Here is a tiny trained network, its code and every weight. The questions are about switching its units off for an input and a class, where a switched-off unit gives its printed mean instead of its output.

import numpy as np


def w(rows, s, z=0):
    codes = np.array(rows[::2]) - 128.0
    scale = np.full(codes.shape[1], s)
    scale[-1] = z or s
    return codes * scale


def norm(h):
    return h / np.sqrt((h * h).mean(-1, keepdims=True) + 1e-5)


def f(y):
    return y / 2 * (1 + np.tanh(0.7978845608 * (y + 0.044715 * y**3)))


def log_softmax(a):
    a = a - a.max(-1, keepdims=True)
    return a - np.log(np.exp(a).sum(-1, keepdims=True))


def net(x, mask):
    res = np.array(x, float).reshape(1, 3) / 4 @ E
    u = 0
    for l in range(2):
        y = f(norm(res) @ A[l][:, :-1].T + A[l][:, -1])
        res = res + np.where(mask[u : u + 4], y, B[l][:, -1]) @ B[l][:, :-1]
        u += 4
    return log_softmax(norm(res)[-1] @ U[:, :-1].T + U[:, -1])


A, B = {}, {}
E = w([
[237,254,211],'x0',
[222,147,4],'x1',
[133,13,104],'x2',
],0.0065)
A[0] = w([
[187,182,119,4],'L0N0',
[254,236,172,210],'L0N1',
[111,246,52,91],'L0N2',
[99,142,180,63],'L0N3',
],0.0095,0.0036)
B[0] = w([
[104,141,95,138],'L0N0',
[128,229,14,253],'L0N1',
[191,233,231,161],'L0N2',
[151,1,201,131],'L0N3',
],0.0067,0.0081)
A[1] = w([
[66,127,101,255],'L1N0',
[78,111,254,200],'L1N1',
[245,147,185,3],'L1N2',
[119,47,214,241],'L1N3',
],0.0088,0.0035)
B[1] = w([
[160,165,76,253],'L1N0',
[252,117,115,223],'L1N1',
[2,217,142,125],'L1N2',
[244,238,75,230],'L1N3',
],0.0059,0.0035)
U = w([
[239,123,116,253],'0',
[41,156,41,253],'1',
[253,114,115,248],'2',
[230,116,92,4],'3',
[14,103,149,3],'4',
[134,92,135,3],'5',
],0.005,0.0036)

Each question gives the input, the list of numbers given to net, and the class t.
The units are the neurons (one row each of A and B). Each row of codes is followed by its name. A weight is (code - 128) times the scale printed after its matrix; where a second scale follows, it is the last column's (A, B and U).
mask holds one flag per neuron, layer by layer. A switched-off neuron (its flag False) gives its mean, the last column of its row in B, instead of its output. The means were averaged over made-up inputs and are rounded, as every weight is.
A unit's drop is (log p(t) with every unit on - log p(t) with that unit switched off) / (log p(t) with every unit on - log p(t) with every unit switched off).
The circuit of an input: a set's keep is (log p(t) with only the set's units on - log p(t) with every unit switched off) / (log p(t) with every unit on - log p(t) with every unit switched off). Starting from all 8 units, units are removed one at a time, each time the one whose removal leaves the highest keep (on an exact tie, the one counted first), for as long as the keep stays at least 0.8.
circuit, biggest first: the units of the circuit, biggest drop first
k most important neurons: the k neurons with the biggest drops, biggest first
top k neurons in layer l: the k neurons of layer l with the biggest drops, biggest first
drop of u: that unit's drop, to one decimal
input [-4,-6,-7], class 2: top 2 neurons in layer 0 => (L0N1, L0N3)
input [-6,-8,-6], class 0: circuit, biggest first => (L0N1, L1N1, L1N3)
input [-2,-5,2], class 0: circuit, biggest first => (L0N1, L1N3)
input [-4,-4,1], class 0: circuit, biggest first => (L0N1, L1N3)
input [-5,-7,2], class 0: circuit, biggest first => (L0N1, L1N1, L1N3)
input [-4,-7,-5], class 0: top 2 neurons in layer 1 => (L1N1, L1N3)
input [-1,-8,4], class 0: 2 most important neurons => (L1N3, L1N1)
input [-5,-5,-2], class 0: drop of L0N1 => 0.9
input [-2,-6,1], class 0: drop of L0N1 => 0.1
input [-2,-7,3], class 0: drop of L1N3 => 0.2
